Here is a tiny trained network, its code and every weight. The questions are about switching its units off for an input and a class, where a switched-off unit gives its printed mean instead of its output.

import numpy as np


def w(rows, s, z=0):
    codes = np.array(rows[::2]) - 128.0
    scale = np.full(codes.shape[1], s)
    scale[-1] = z or s
    return codes * scale


def norm(h):
    return h / np.sqrt((h * h).mean(-1, keepdims=True) + 1e-5)


def f(y):
    return np.maximum(y, 0)


def log_softmax(a):
    a = a - a.max(-1, keepdims=True)
    return a - np.log(np.exp(a).sum(-1, keepdims=True))


def net(x, mask):
    res = np.array(x, float).reshape(1, 6) / 4 @ E
    u = 0
    for l in range(3):
        y = f(norm(res) @ A[l][:, :-1].T + A[l][:, -1])
        res = res + np.where(mask[u : u + 5], y, B[l][:, -1]) @ B[l][:, :-1]
        u += 5
    return log_softmax(norm(res)[-1] @ U[:, :-1].T + U[:, -1])


A, B = {}, {}
E = w([
[90,152,105,158,107,114,85,195],'x0',
[122,135,91,73,144,147,73,166],'x1',
[183,84,129,185,224,136,156,122],'x2',
[66,131,139,109,136,228,164,129],'x3',
[147,124,164,105,86,167,3,80],'x4',
[121,187,54,116,79,140,165,160],'x5',
],0.0069)
A[0] = w([
[165,85,191,149,165,104,58,49,17],'L0N1',
[165,148,254,40,17,145,173,13,1],'L0N2',
[84,102,81,128,149,184,157,186,20],'L0N3',
[117,157,109,105,56,137,27,196,66],'L0N4',
[136,104,45,168,140,51,173,140,32],'L0N5',
],0.0076,0.0022)
B[0] = w([
[146,127,171,212,116,109,107,80,242],'L0N1',
[9,83,24,241,197,123,85,211,247],'L0N2',
[132,107,176,106,138,173,142,120,193],'L0N3',
[129,113,82,31,84,96,128,50,253],'L0N4',
[121,137,158,99,114,91,142,179,218],'L0N5',
],0.011,0.0049)
A[1] = w([
[174,177,122,100,131,2,254,183,65],'L1N1',
[143,143,183,119,89,64,183,221,44],'L1N2',
[121,170,152,92,179,186,135,142,32],'L1N3',
[192,116,247,199,167,77,43,38,8],'L1N4',
[169,201,205,118,202,134,128,130,1],'L1N5',
],0.0069,0.0017)
B[1] = w([
[78,122,167,188,127,3,160,242,255],'L1N1',
[186,200,136,75,235,31,163,177,206],'L1N2',
[115,113,123,164,101,255,167,124,150],'L1N3',
[230,134,203,203,35,173,122,39,249],'L1N4',
[108,143,89,97,115,132,129,119,145],'L1N5',
],0.0076,0.0057)
A[2] = w([
[48,124,116,124,238,186,160,111,97],'L2N1',
[123,178,60,9,39,104,57,85,100],'L2N2',
[125,171,86,2,19,100,77,115,3],'L2N3',
[157,130,171,65,125,235,204,170,158],'L2N4',
[115,211,89,108,121,150,198,120,192],'L2N5',
],0.0081,0.0023)
B[2] = w([
[156,149,2,90,162,176,67,92,192],'L2N1',
[70,123,169,17,102,59,175,59,254],'L2N2',
[37,153,137,61,83,96,134,10,234],'L2N3',
[209,136,190,83,109,202,128,176,182],'L2N4',
[207,103,147,129,134,126,129,133,188],'L2N5',
],0.0082,0.0064)
U = w([
[141,146,149,116,155,105,77,119,3],'0',
[190,96,204,220,96,137,98,38,136],'1',
[80,127,126,5,82,69,135,33,194],'2',
[70,91,25,183,169,137,78,124,203],'3',
[199,124,141,61,156,241,170,165,135],'4',
[156,153,161,120,163,12,196,235,162],'5',
],0.013,0.0032)

Each question gives the input, the list of numbers given to net, and the class t.
The units are the neurons (one row each of A and B). Each row of codes is followed by its name. A weight is (code - 128) times the scale printed after its matrix; where a second scale follows, it is the last column's (A, B and U).
mask holds one flag per neuron, layer by layer. A switched-off neuron (its flag False) gives its mean, the last column of its row in B, instead of its output. The means were averaged over made-up inputs and are rounded, as every weight is.
A unit's drop is (log p(t) with every unit on - log p(t) with that unit switched off) / (log p(t) with every unit on - log p(t) with every unit switched off).
The circuit of an input: a set's keep is (log p(t) with only the set's units on - log p(t) with every unit switched off) / (log p(t) with every unit on - log p(t) with every unit switched off). Starting from the 12 units with the biggest drops (on a tie, the unit counted first), units are removed one at a time, each time the one whose removal leaves the highest keep (on an exact tie, the one counted first), for as long as the keep stays at least 0.8.
units of the circuit, in order: the units of the circuit, biggest drop first
top k neurons: the k neurons with the biggest drops, biggest first
k most important neurons of layer l: the k neurons of layer l with the biggest drops, biggest first
drop when u is switched off: that unit's drop, to one decimal
input [-2,5,-8,7,2,-7], class 3: units of the circuit, in order => L0N2
input [3,6,5,-8,-2,-4], class 1: units of the circuit, in order => L1N4, L0N1
input [-8,2,-7,-2,4,7], class 3: top 2 neurons => L0N2, L1N4
input [6,6,-7,8,-7,-4], class 4: top 2 neurons => L0N3, L2N4
input [1,3,8,-5,-3,-3], class 1: top 3 neurons => L1N4, L0N1, L0N2
input [-7,-4,0,-8,-5,-8], class 1: top 2 neurons => L1N4, L0N1
input [-4,3,-8,4,-8,-4], class 4: 2 most important neurons of layer 0 => L0N3, L0N1
input [-1,-1,-2,-1,2,-5], class 1: top 2 neurons => L0N1, L1N4
input [-6,0,3,-2,-3,-1], class 5: 2 most important neurons of layer 1 => L1N1, L1N2
input [-5,3,-3,-6,8,-2], class 1: top 2 neurons => L0N1, L1N4
input [3,7,4,-1,-2,-5], class 1: drop when L0N2 is switched off => 0.3
input [-8,-8,-2,6,2,4], class 3: drop when L0N2 is switched off => 0.6
input [-6,-8,-4,-2,1,3], class 3: drop when L1N1 is switched off => 0.0
input [0,-4,-3,-6,2,0], class 3: drop when L0N2 is switched off => 1.0
input [-3,8,-4,-7,-6,0], class 5: units of the circuit, in order => L1N1
